Below are the code and all the weights of a small trained network. Each question names an input and a class and asks about switching units off, where a switched-off unit gives its printed mean instead of its output.

import numpy as np


def w(rows, s, z=0):
    codes = np.array(rows[::2]) - 128.0
    scale = np.full(codes.shape[1], s)
    scale[-1] = z or s
    return codes * scale


def f(y):
    return np.maximum(y, 0)


def log_softmax(a):
    a = a - a.max(-1, keepdims=True)
    return a - np.log(np.exp(a).sum(-1, keepdims=True))


def net(x, mask):
    res = np.array(x, float).reshape(1, 8) / 4 @ E
    y = f(res @ A[0][:, :-1].T + A[0][:, -1])
    res = res + np.where(mask, y, B[0][:, -1]) @ B[0][:, :-1]
    return log_softmax(res[-1] @ U[:, :-1].T + U[:, -1])


A, B = {}, {}
E = w([
[128,128,129,129],'x0',
[128,129,128,128],'x1',
[108,139,246,122],'x2',
[130,218,133,175],'x3',
[205,112,138,167],'x4',
[79,70,140,216],'x5',
[127,130,130,128],'x6',
[128,128,127,128],'x7',
],0.012)
A[0] = w([
[92,116,114,154,67],'N0',
[139,136,172,100,48],'N1',
[69,96,152,173,85],'N2',
[129,129,158,123,1],'N3',
[150,173,109,81,116],'N4',
[104,111,207,99,82],'N5',
[104,136,155,113,107],'N6',
[104,134,166,127,83],'N7',
[106,88,119,67,141],'N8',
[113,111,83,153,111],'N9',
[147,86,136,109,222],'N10',
[93,139,61,125,51],'N11',
[144,141,201,128,74],'N12',
[200,118,169,162,102],'N13',
[149,187,120,68,76],'N14',
[93,188,118,156,215],'N15',
[88,116,134,179,12],'N16',
[126,158,109,169,153],'N17',
[146,104,121,113,194],'N18',
[105,172,141,169,89],'N19',
[66,128,120,251,53],'N20',
[145,147,132,99,23],'N21',
[21,161,117,86,134],'N22',
[169,147,137,147,199],'N23',
[93,137,185,112,94],'N24',
[137,152,53,133,124],'N25',
[136,133,205,139,75],'N26',
[118,79,121,183,125],'N27',
[134,144,57,145,7],'N28',
[140,128,84,137,14],'N29',
[121,137,161,123,50],'N30',
[143,134,159,130,117],'N31',
[111,139,172,127,15],'N32',
[107,152,128,179,129],'N33',
[157,229,121,130,132],'N34',
],0.016,0.0079)
B[0] = w([
[157,110,112,108,155],'N0',
[127,111,57,121,157],'N1',
[169,142,118,63,201],'N2',
[132,121,68,166,131],'N3',
[143,127,116,87,208],'N4',
[107,130,76,147,205],'N5',
[130,118,76,172,162],'N6',
[114,135,77,140,166],'N7',
[96,82,176,128,193],'N8',
[110,166,124,164,185],'N9',
[88,106,177,133,217],'N10',
[150,110,81,180,174],'N11',
[111,119,76,156,199],'N12',
[197,147,143,170,208],'N13',
[148,109,89,86,209],'N14',
[98,86,193,117,240],'N15',
[124,157,95,76,162],'N16',
[105,78,154,102,194],'N17',
[100,125,168,145,194],'N18',
[125,70,135,116,185],'N19',
[154,126,95,69,247],'N20',
[156,144,86,24,140],'N21',
[254,157,204,197,222],'N22',
[126,135,178,125,221],'N23',
[156,104,104,159,193],'N24',
[107,119,123,175,225],'N25',
[102,116,66,140,205],'N26',
[146,160,139,54,212],'N27',
[136,97,91,147,177],'N28',
[80,129,66,169,151],'N29',
[116,119,84,129,147],'N30',
[98,121,104,140,164],'N31',
[131,90,74,144,153],'N32',
[86,116,167,119,190],'N33',
[87,73,154,115,254],'N34',
],0.0086,0.0099)
U = w([
[92,122,12,199,29],'0',
[106,142,143,133,235],'1',
[103,147,143,133,234],'2',
[158,164,82,24,47],'3',
[57,59,191,129,9],'4',
[252,177,159,210,88],'5',
[100,151,137,137,195],'6',
],0.011,0.012)

Each question gives the input, the list of numbers given to net, and the class t.
The units are the neurons (one row each of A and B). Each row of codes is followed by its name. A weight is (code - 128) times the scale printed after its matrix; where a second scale follows, it is the last column's (A, B and U).
mask holds one flag per neuron, in row order. A switched-off neuron (its flag False) gives its mean, the last column of its row in B, instead of its output. The means were averaged over made-up inputs and are rounded, as every weight is.
A unit's drop is (log p(t) with every unit on - log p(t) with that unit switched off) / (log p(t) with every unit on - log p(t) with every unit switched off).
The circuit of an input: a set's keep is (log p(t) with only the set's units on - log p(t) with every unit switched off) / (log p(t) with every unit on - log p(t) with every unit switched off). Starting from the 12 units with the biggest drops (on a tie, the unit counted first), units are removed one at a time, each time the one whose removal leaves the highest keep (on an exact tie, the one counted first), for as long as the keep stays at least 0.8.
circuit, biggest first: the units of the circuit, biggest drop first
unit that matters most: the unit with the biggest drop
top k neurons: the k neurons with the biggest drops, biggest first
drop when u is switched off: that unit's drop, to one decimal
input [-1,0,6,-1,3,7,0,5], class 3: unit that matters most => N2
input [0,-1,4,8,2,-2,-3,-7], class 4: circuit, biggest first => N34; N15
input [2,-6,-6,4,3,7,-2,-6], class 3: circuit, biggest first => N20; N27
input [-3,-1,6,2,6,-8,2,-1], class 3: circuit, biggest first => N14; N21
input [6,-3,7,7,1,8,1,4], class 3: circuit, biggest first => N20; N2
input [-4,6,-8,-3,2,-7,3,-8], class 0: circuit, biggest first => N25; N29
input [-4,-4,-5,-1,5,7,0,-6], class 3: circuit, biggest first => N27; N20
input [-6,4,8,3,5,8,-4,0], class 0: circuit, biggest first => N26; N12
input [0,-2,7,8,-4,-5,3,-4], class 4: top 3 neurons => N34; N15; N19
input [-5,1,0,5,-2,7,4,-1], class 3: top 2 neurons => N20; N2
input [1,8,-6,-1,7,6,-4,-1], class 1: top 2 neurons => N22; N27
input [3,-3,-3,4,-1,2,-2,0], class 4: top 2 neurons => N15; N17
input [-6,1,0,-4,-7,4,-6,-2], class 5: top 2 neurons => N22; N34
input [3,2,-2,8,-6,5,4,-1], class 4: circuit, biggest first => N15
input [-1,3,6,-2,-7,6,-7,-8], class 6: top 3 neurons => N22; N13; N5
input [4,-3,4,-3,4,7,0,5], class 3: drop when N2 is switched off => 0.2
input [4,3,8,7,-1,1,4,3], class 0: drop when N12 is switched off => 0.1
input [2,5,-7,8,5,0,4,-1], class 4: drop when N15 is switched off => 0.2
input [-4,2,5,2,-2,1,5,-5], class 0: drop when N24 is switched off => 0.1
input [1,-2,-2,-4,2,5,3,5], class 3: unit that matters most => N27
